Below are the code and all the weights of a small trained network. Each question names an input and a target symbol and asks about switching units off, where a switched-off unit gives its printed mean instead of its output.

import numpy as np


def w(rows, s, z=0):
    codes = np.array(rows[::2]) - 128.0
    scale = np.full(codes.shape[1], s)
    scale[-1] = z or s
    return codes * scale


def f(y):
    return np.maximum(y, 0)


def softmax(a):
    e = np.exp(a - a.max(-1, keepdims=True))
    return e / e.sum(-1, keepdims=True)


def log_softmax(a):
    a = a - a.max(-1, keepdims=True)
    return a - np.log(np.exp(a).sum(-1, keepdims=True))


def net(x, mask):
    ids = ['Γδεζλμξτ'.index(c) for c in x.split()]
    T = len(ids)
    res = E[ids] + P[:T]
    u = 0
    for l in range(2):
        q, k, v = (res @ M[l].T for M in (Q, K, V))
        z = softmax(np.where(np.tri(T) > 0, q @ k.T / 3**0.5, -1e9)) @ v
        res = res + np.where(mask[u], z, O[l][:, -1]) @ O[l][:, :-1]
        u += 1
        y = f(res @ A[l][:, :-1].T + A[l][:, -1])
        res = res + np.where(mask[u : u + 8], y, B[l][:, -1]) @ B[l][:, :-1]
        u += 8
    return log_softmax(res[-1] @ U[:, :-1].T + U[:, -1])


Q, K, V, O, A, B = {}, {}, {}, {}, {}, {}
E = w([
[168,138,177,49,62,65],'Γ',
[96,156,105,74,114,142],'δ',
[113,185,178,118,145,108],'ε',
[134,142,208,84,129,99],'ζ',
[151,144,243,153,93,96],'λ',
[99,115,108,81,137,253],'μ',
[184,114,108,126,113,144],'ξ',
[77,146,80,174,71,75],'τ',
],0.028)
P = w([
[151,172,145,98,68,122],'0',
[122,129,198,122,20,170],'1',
[206,173,134,92,165,126],'2',
[113,106,191,135,51,180],'3',
[191,138,130,97,196,132],'4',
[108,81,176,156,75,177],'5',
[179,107,124,108,223,135],'6',
[106,54,160,179,98,167],'7',
[161,78,125,123,248,145],'8',
[95,77,166,155,77,190],'9',
],0.014)
Q[0] = w([
[178,170,196,79,210,137],'L0H0',
[253,152,172,93,203,188],'L0H0',
[31,98,180,83,75,100],'L0H0',
],0.012)
K[0] = w([
[77,47,106,202,241,114],'L0H0',
[134,11,88,219,185,111],'L0H0',
[101,140,249,49,160,129],'L0H0',
],0.012)
V[0] = w([
[147,112,191,157,154,110],'L0H0',
[176,116,123,113,122,201],'L0H0',
[211,1,110,191,116,59],'L0H0',
],0.0084)
O[0] = w([
[11,133,166,92,142,146,180],'L0H0',
[127,178,193,133,147,221,254],'L0H0',
[191,178,157,94,69,147,144],'L0H0',
],0.012,0.005)
A[0] = w([
[235,164,50,49,109,113,130],'L0N0',
[63,105,136,195,6,135,3],'L0N1',
[173,51,80,232,2,164,116],'L0N2',
[205,117,135,26,163,103,162],'L0N3',
[179,191,158,113,189,112,129],'L0N4',
[219,159,169,200,211,86,146],'L0N5',
[36,208,85,120,178,94,130],'L0N6',
[225,144,133,78,102,143,178],'L0N7',
],0.0083,0.006)
B[0] = w([
[114,89,207,117,108,136,201],'L0N0',
[161,76,201,239,82,221,152],'L0N1',
[83,167,148,100,193,183,175],'L0N2',
[136,145,118,192,186,60,202],'L0N3',
[113,96,129,151,128,195,189],'L0N4',
[101,86,67,47,110,221,176],'L0N5',
[169,160,90,255,101,149,164],'L0N6',
[133,177,169,105,131,97,249],'L0N7',
],0.0088,0.015)
Q[1] = w([
[194,191,191,141,85,189],'L1H0',
[149,32,177,196,45,154],'L1H0',
[253,73,109,63,108,161],'L1H0',
],0.0055)
K[1] = w([
[216,148,123,132,130,189],'L1H0',
[97,254,92,116,100,136],'L1H0',
[117,156,74,137,81,107],'L1H0',
],0.0089)
V[1] = w([
[222,200,47,185,129,135],'L1H0',
[82,156,162,70,253,37],'L1H0',
[135,116,193,163,202,150],'L1H0',
],0.005)
O[1] = w([
[254,139,148,105,87,85,85],'L1H0',
[184,120,154,206,113,67,90],'L1H0',
[110,183,113,116,145,64,255],'L1H0',
],0.011,0.0087)
A[1] = w([
[27,139,152,161,138,57,108],'L1N0',
[125,152,169,175,200,156,76],'L1N1',
[43,100,255,151,164,101,100],'L1N2',
[204,193,173,38,148,181,184],'L1N3',
[191,60,105,33,238,66,133],'L1N4',
[225,208,122,188,145,14,35],'L1N5',
[99,160,45,86,4,67,254],'L1N6',
[94,103,233,46,101,97,86],'L1N7',
],0.0078,0.0061)
B[1] = w([
[150,179,96,97,99,89,170],'L1N0',
[180,107,149,106,108,148,180],'L1N1',
[183,137,103,127,132,151,212],'L1N2',
[87,113,149,141,145,87,250],'L1N3',
[71,161,68,196,90,137,140],'L1N4',
[137,107,143,170,155,213,137],'L1N5',
[103,7,178,162,66,49,134],'L1N6',
[101,104,124,77,120,167,194],'L1N7',
],0.014,0.025)
U = w([
[240,118,152,128,110,161,2],'Γ',
[175,89,112,95,96,87,243],'δ',
[165,177,146,211,134,164,119],'ε',
[205,254,134,142,124,89,163],'ζ',
[180,173,63,28,138,137,58],'λ',
[147,99,82,127,171,202,84],'μ',
[153,180,200,122,188,106,159],'ξ',
[44,166,112,172,79,98,195],'τ',
],0.009,0.0043)

Each question gives the input, a string of symbols that net reads in full, and the target symbol t.
The units are the heads (3 rows each of Q, K, V and O) and the neurons (one row each of A and B). Each row of codes is followed by its name. A weight is (code - 128) times the scale printed after its matrix; where a second scale follows, it is the last column's (O, A, B and U).
mask holds one flag per unit, layer by layer, with each layer's heads first. A switched-off unit (its flag False) gives its mean, the last column of its rows in O or B, instead of its output. The means were averaged over made-up inputs and are rounded, as every weight is.
A unit's drop is (log p(t) with every unit on - log p(t) with that unit switched off) / (log p(t) with every unit on - log p(t) with every unit switched off).
The circuit of an input: a set's keep is (log p(t) with only the set's units on - log p(t) with every unit switched off) / (log p(t) with every unit on - log p(t) with every unit switched off). Starting from the 12 units with the biggest drops (on a tie, the unit counted first), units are removed one at a time, each time the one whose removal leaves the highest keep (on an exact tie, the one counted first), for as long as the keep stays at least 0.8.
units of the circuit, in order: the units of the circuit, biggest drop first
unit that matters most: the unit with the biggest drop
k most important neurons: the k neurons with the biggest drops, biggest first
top k neurons in layer l: the k neurons of layer l with the biggest drops, biggest first
input ε ε ξ ξ τ ξ ε, target τ: top 2 neurons in layer 0 => (L0N5 L0N6)
input ξ λ λ ε ξ ε ζ μ ζ, target μ: units of the circuit, in order => (L0N5 L0H0 L0N7)
input ζ ζ ξ ξ ξ Γ, target δ: 3 most important neurons => (L1N6 L0N2 L1N3)
input δ Γ ε ξ ε μ λ, target μ: units of the circuit, in order => (L0N5 L0H0 L0N7)
input ε ξ ε ε Γ, target ε: top neuron in layer 1 => (L1N5)
input ε ε ξ ξ ξ Γ ξ ξ ξ τ, target ε: top 2 neurons in layer 0 => (L0N1 L0N2)
input ζ ζ Γ, target ζ: 2 most important neurons => (L1N0 L0N3)
input ξ ξ ζ ξ ξ τ Γ, target τ: top 2 neurons in layer 1 => (L1N4 L1N1)
input ξ ζ λ μ δ, target μ: top 2 neurons in layer 0 => (L0N7 L0N3)
input Γ ε ε, target ε: units of the circuit, in order => (L0N6 L0H0 L1N5)
input μ ζ λ λ, target Γ: units of the circuit, in order => (L0N1 L1N2)
input ξ ε ε ζ δ, target ζ: 4 most important neurons => (L1N7 L0N5 L1N3 L0N1)
input ζ μ τ ξ ξ, target τ: top 2 neurons in layer 0 => (L0N6 L0N5)
input μ μ τ ξ τ Γ ζ, target τ: units of the circuit, in order => (L1N4 L0H0)
input δ ζ ε ε Γ ε δ, target ε: top 2 neurons in layer 1 => (L1N7 L1N5)
input ε ζ δ ε ζ, target ζ: top neuron in layer 1 => (L1N0)
input Γ ξ ε μ ξ μ δ Γ, target δ: 2 most important neurons => (L1N6 L1N3)
input ε μ ε, target μ: units of the circuit, in order => (L0H0 L0N5)
input ξ τ Γ, target τ: 2 most important neurons => (L1N4 L0N1)
input ξ μ λ Γ Γ λ Γ, target λ: unit that matters most => L1H0
input ζ δ ξ ξ ζ ξ ε ε Γ, target ε: top 3 neurons in layer 0 => (L0N3 L0N0 L0N5)
input ζ ζ δ ξ ε Γ τ ξ λ, target τ: top 2 neurons in layer 1 => (L1N4 L1N2)
input δ ξ ζ ξ λ τ τ ξ δ, target τ: top 2 neurons in layer 0 => (L0N1 L0N6)
input ε ξ ξ ζ ξ λ ε ε ξ, target ξ: top 2 neurons in layer 0 => (L0N7 L0N0)
input τ ζ ξ ε, target ζ: 2 most important neurons => (L1N0 L0N6)
input Γ ξ ξ τ τ ε ξ, target τ: 2 most important neurons => (L1N4 L0N5)
input ξ δ Γ δ ε ξ μ Γ λ, target μ: most important neuron => (L0N5)
